[133  98  98 104] = q_788
[127 147 126 121] = q_430
[116  49 114 120] = q_875
[114 169 109 103] = q_385
[104  95 133 113] = q_584
[105  96 100 118] = q_29
[175 225 126 123] = q_364
[167 114  49 121] = q_623
succ: [105]
[96]
which: [126 121]
q_430
which: [104  95 133 113]
q_584
which: [ 49 114]
q_875
chg q_875: [115  49 114 120]
1, [116]
howmany q_788: [104]
1

[152 118  97 123 124 127 162 124 140 114 125 152  95  77 107 143 165 149
 122 108 174 130 134 180  80  82 124 101 122 144 124 136 162 128  91 133
 146  98 137 107 107  89  96 150 189 106 124 137 152  75 118 148 177 163
 114 107 117 140  94]  q_848
[121 169 116 135 137  87 150 139 114 171 115 122 134 150 117 123 130 120
 135 112 112 125 142  92 164 138 162 126 129 105 125 123 121 117 121 124
 134 113 132 137 144 137 116 119 109 111 136 113 119 127 130 151 138 131
 159 134 111  93 130]  q_407
[150 140 109 128 130  99 119 126 110 133 139 133 109 144 116 131 161 106
 128 125 154 154 103 158 117 122 149 139 118 122 149 105 137 121 120 149
 148 108 113 128 138 105 116 141 148 159 109 169 135 147 111 109 124 176
 143 150 142 145 119]  q_840
[ 92 151 122 111 129 158 114 146 107 168 149 104 134 155 152  97 142 115
 142 130  99 121 129 101 170 143 102 156 144 159 113 110 119  96 172 113
 131 175 107 155 116 115 132 127  99 113 125  85 123 151 124 101 152  92
 138 158 170 173 147]  q_426
[ 97 117 130 122 122 157 104 102 116  88 155 134 146 137 136 124 101  99
 137 146 110 101 107  93 128 142 112 195 168 116 134 117  96 112 168 100
  81 137 109 165 123 144 190 116  60 133 135 127 105 212 122 119  90 109
 116 135 152 165 172]  q_448
[119 125 143 112 114 186 142 151 168 169 116 128 147 123 180 130 126 110
 126 105 128 111 167  96 181 124  91  71 101 150 126 130 130 157 133 130
 157 156 135 153  92 100 108 141 127  92 113  71 145  86 166 121 168  80
 129 155 107 115 108]  q_925
[116 140 108 140 143 120 107 149 123 123 113 110 126 146 133 115 123 138
 136 147 120 122 126 134 139 141 119 120 124 144 101 139 135 117 107 131
 136 124 138 115 147 137 121 106 159 125 149 119 138 130 117 114 135 126
 141 117 122 111 113]  q_800
[114 148 126 117 134 128 129 137 129 133 133 132 151 148 131 115 122  93
 145 113 127 111 140  95 173 139 131 141 134 116 118 105 121 132 130 131
 127 114 127 168 142 116 130 119 102 110 132 117 120 152 143 138 134 128
 148 143 123 113 143]  q_210
[125  85 123 151 124 101 152  92 141 158 113 113  97 132 104 107 146 168
 124 154 120 151 103 148  74 124 152 138 127 134 106 172 140  78 128 107
 122 133 142  73 170 196 143 110 151 151 158 116 122 138  72 109 110 143
 127  95 131 133 112]  q_416
which: [125  85 123 151 124 101 152  92 138 158]
q_426
start: [122 144 124 136]
q_848, 29
howmany q_848: [123]
1

[107  51  52 127 107] = q_14
[125  52  92 154 107] = q_896
[ 82 164 164 195 178] = q_115
[190 114 112 127 108] = q_877
howmany q_14: [51]
1
succ: [92]
[154]
which: [190 114 112 127 108]
q_877
howmany q_14: [107]
2
chg q_877: [189 114 112 127 108]
1, [190]

[180 127 122 160 180 179]  q_442
[161 198 161 161 135 161]  q_928
[ 64 198 161  85 117 124]  q_520
[224 127 122  85 117 111]  q_740
chg q_520: [ 64 198 161  85 116 124]
5, [117]
howmany q_442: [180]
2
start: [161  85 117 124]
q_520, 3
chg q_928: [161 198 161 161 135 160]
6, [161]
howmany q_928: [161]
4

[133 103 128 136 107 135 119 137 112 118 139 142 108 113 125 128 120 123
 131 118 138 134 140 104 127 124 144 128 102 124 138 104 108 105 106 147
 103 114 138 110 107 130 138 129 138 137 135 129 140 132 129 140 110 148
 147 116 127 111 116 104 132 104]  q_201
[116 134 136 130 121 137 136 113 116 119 117 118 133 124 130 129 118 116
 132 125 127 129 124 111 127 135 114 119 138 111 130 130 131 124 121 121
 133 120 134 129 125 129 128 114 136 122 128 129 116 129 112 115 133 133
 137 134 112 129 129 111 130 119]  q_923
[105 135 158 145 127 139 142 144 124 144 112 148 138 123 120 129 129 136
 110 145 118 152 135 132 120 119 127 123 108 115 138 116 124 154 135 117
 127 148 108 131 133 127 131 111 137 127 131 107 135 150 139 155 108 120
 141 123 125 124 109 115 147 132]  q_838
[146 157 160  76 100 179  67 114 137  77  75 142 122 134 133 118 113 122
 119 183 149 100 143 114 117 142 167 147 111 130 143 119 156 166 157 123
  86 133 115 169 119 172 192 161 156 113 108  72 119 133 122 129 147 158
 192  73 146 132 175 124 168 146]  q_678
[104 178  44 173 109 104 152  61 172  70 102 161  96 149  92  74  70 109
 209 111 148  89  61 138  33 191  54  88 186 210 185  88  73 177 143  48
 105 101 199 165 171 119 103 222 169 153  45 145  43  61 100  40 108 112
 205  60 124 142 209 156 110 184]  q_977
[ 81 165 176 147 109 174 174  75  84 102  89  93 164 119 146 141  95  86
 151 129 130 148 123  64 133 164  73 101 179  60 144 149 151 123 110 102
 163 105 158 141 125 140 136  70 169 111 140 137  85 146  71  83 161 157
 176 167  68 142 137  63 151  98]  q_134
chg q_923: [116 134 136 130 121 137 136 113 116 119 117 118 133 124 130 129 118 116
 132 125 127 129 124 111 127 135 114 119 138 111 130 130 131 124 121 121
 133 120 134 129 125 129 128 114 136 122 128 129 116 129 112 115 133 134
 137 134 112 129 129 111 130 119]
54, [133]
start: [ 72 119 133 122 129 147 158 192  73 146 132]
q_678, 48
which: [116 134 136 130 121 137 136 113 116 119 117 118 133 124 130 129 118 116
 132 125 127 129 124 111 127 135 114 119 138 111 130 130 131 124 121 121
 133 120 134 129 125 129 128 114 136 122 128 129 116 129 112 115 133 133
 137 134 112 129 129 111 130 119]
q_923

[117 116 116 138 127 139 133 117 110 114 120 108  46 123] -> q_705
[146 125 129 114 114 119 130 138 150 134 114 109 160 114] -> q_101
[171 101 151  46 197 164 109  88 194 122 123 113 117 106] -> q_505
chg q_705: [117 116 116 138 126 139 133 117 110 114 120 108  46 123]
5, [127]
start: [171 101 151  46 197 164 109  88]
q_505, 1
howmany q_101: [114]
4
start: [139 133 117 110 114 120]
q_705, 6
start: [138 127 139 133 117 110 114 120]
q_705, 4
chg q_101: [146 125 130 114 114 119 130 138 150 134 114 109 160 114]
3, [129]

[ 87 104 140  94 125  77 103  90 115] -> q_180
[133 124 113 128 134 123 120 124 121] -> q_994
[120 197  91 120 161 131 114 126 133] -> q_487
howmany q_487: [114]
1
succ: [90]
[115]

[129 100 123 128  57 135 135 142 153 162 129 116  61 115 141 123  78] : q_646
[111 162 103 128 149 105 114 129 136  56  97 154 144 117 146 125 133] : q_641
[152 176 167 135  94 135 153 142 166 135 219 127  94 124 103 137 106] : q_145
which: [135 135 142 153]
q_646
chg q_646: [129 100 123 128  57 135 134 142 153 162 129 116  61 115 141 123  78]
7, [135]
howmany q_145: [167]
1

[141  94 133 185] -> q_82
[144 147 140  63] -> q_462
[100 144 140  66] -> q_157
[164  65  99 169] -> q_110
[148 148 148 148] -> q_331
[100  89 136 180] -> q_783
howmany q_331: [148]
4
succ: [141]
[94]
howmany q_110: [99]
1
start: [147 140]
q_462, 2
start: [144 147]
q_462, 1
chg q_110: [164  65  99 170]
4, [169]
succ: [164]
[65]

